Here is a tiny trained network, its code and every weight. The questions are about switching its units off for an input and a class, where a switched-off unit gives its printed mean instead of its output.

import numpy as np


def w(rows, s, z=0):
    codes = np.array(rows[::2]) - 128.0
    scale = np.full(codes.shape[1], s)
    scale[-1] = z or s
    return codes * scale


def f(y):
    return np.maximum(y, 0)


def log_softmax(a):
    a = a - a.max(-1, keepdims=True)
    return a - np.log(np.exp(a).sum(-1, keepdims=True))


def net(x, mask):
    res = np.array(x, float).reshape(1, 8) / 4 @ E
    y = f(res @ A[0][:, :-1].T + A[0][:, -1])
    res = res + np.where(mask, y, B[0][:, -1]) @ B[0][:, :-1]
    return log_softmax(res[-1] @ U[:, :-1].T + U[:, -1])


A, B = {}, {}
E = w([
[132,128,128,130,127],'x0',
[104,48,162,3,82],'x1',
[128,127,131,127,129],'x2',
[125,132,128,132,129],'x3',
[128,125,133,131,126],'x4',
[131,120,132,135,128],'x5',
[247,204,138,39,94],'x6',
[61,206,236,173,47],'x7',
],0.0072)
A[0] = w([
[68,186,191,155,81,154],'n0',
[177,164,94,196,184,144],'n1',
[101,164,183,142,100,3],'n2',
[152,85,72,102,171,112],'n3',
[158,103,97,113,175,35],'n4',
[209,79,80,118,198,28],'n5',
[148,178,116,216,146,107],'n6',
[125,133,156,159,61,24],'n7',
[157,128,188,175,59,88],'n8',
[255,202,140,60,93,59],'n9',
[50,63,142,161,115,245],'n10',
[172,56,60,150,167,44],'n11',
[58,89,119,144,186,35],'n12',
[114,140,176,155,92,37],'n13',
[114,125,198,148,70,45],'n14',
],0.0087,0.0074)
B[0] = w([
[149,153,68,122,130,205],'n0',
[167,86,181,65,73,202],'n1',
[60,165,51,172,53,137],'n2',
[129,162,112,127,86,183],'n3',
[54,154,1,180,23,142],'n4',
[79,135,74,175,52,172],'n5',
[186,49,208,69,78,184],'n6',
[109,151,78,170,70,134],'n7',
[77,154,68,138,122,152],'n8',
[25,72,200,227,220,199],'n9',
[168,151,181,101,176,254],'n10',
[115,145,96,154,114,167],'n11',
[62,103,146,199,126,150],'n12',
[80,156,70,143,96,139],'n13',
[115,133,71,142,71,147],'n14',
],0.008,0.0088)
U = w([
[42,156,2,182,18,2],'0',
[117,138,134,103,149,245],'1',
[40,101,183,233,243,31],'2',
[138,138,114,76,145,219],'3',
[142,127,132,89,122,177],'4',
[157,61,197,25,18,55],'5',
[131,142,121,110,153,152],'6',
[131,154,127,108,148,125],'7',
],0.0088,0.0072)

Each question gives the input, the list of numbers given to net, and the class t.
The units are the neurons (one row each of A and B). Each row of codes is followed by its name. A weight is (code - 128) times the scale printed after its matrix; where a second scale follows, it is the last column's (A, B and U).
mask holds one flag per neuron, in row order. A switched-off neuron (its flag False) gives its mean, the last column of its row in B, instead of its output. The means were averaged over made-up inputs and are rounded, as every weight is.
A unit's drop is (log p(t) with every unit on - log p(t) with that unit switched off) / (log p(t) with every unit on - log p(t) with every unit switched off).
The circuit of an input: a set's keep is (log p(t) with only the set's units on - log p(t) with every unit switched off) / (log p(t) with every unit on - log p(t) with every unit switched off). Starting from the 12 units with the biggest drops (on a tie, the unit counted first), units are removed one at a time, each time the one whose removal leaves the highest keep (on an exact tie, the one counted first), for as long as the keep stays at least 0.8.
circuit, biggest first: the units of the circuit, biggest drop first
unit that matters most: the unit with the biggest drop
k most important neurons: the k neurons with the biggest drops, biggest first
drop of u: that unit's drop, to one decimal
input [-6,-8,-7,-1,-3,2,-7,5], class 5: unit that matters most -> n6
input [4,-8,7,5,-2,0,-2,1], class 5: 2 most important neurons -> [n6 n1]
input [-4,-6,-3,-1,-2,2,5,-4], class 5: 2 most important neurons -> [n1 n6]
input [-4,-7,6,-2,-1,-8,-7,-4], class 1: circuit, biggest first -> [n9 n1]
input [-4,-8,-3,3,-1,-2,-5,-6], class 5: circuit, biggest first -> [n1 n6]
input [-1,-7,5,-7,3,0,-3,-7], class 0: 2 most important neurons -> [n5 n4]
input [3,2,-1,2,5,-5,-1,-8], class 0: circuit, biggest first -> [n5 n4]
input [3,-7,-2,3,5,-3,7,-5], class 2: 2 most important neurons -> [n9 n0]
input [5,-5,-8,-1,3,-3,-6,8], class 0: circuit, biggest first -> [n2 n0]
input [5,-6,-7,6,2,6,2,8], class 0: circuit, biggest first -> [n2 n8]
input [-4,5,-2,-3,-8,-8,7,3], class 1: 2 most important neurons -> [n9 n12]
input [-3,-7,-1,1,5,-3,3,3], class 5: circuit, biggest first -> [n6 n1]
input [6,8,1,-4,-3,5,5,-8], class 0: circuit, biggest first -> [n5 n4 n10]
input [-6,-2,1,-4,0,1,7,7], class 0: unit that matters most -> n10
input [6,-7,-8,7,2,5,-6,4], class 4: circuit, biggest first -> [n6 n9]
input [-4,4,-3,3,6,-3,8,-6], class 2: drop of n9 -> 0.9
input [-7,1,4,-5,3,1,8,-5], class 2: drop of n9 -> 0.9
input [-6,-5,-1,-2,-5,-3,-7,-7], class 0: drop of n10 -> -0.2
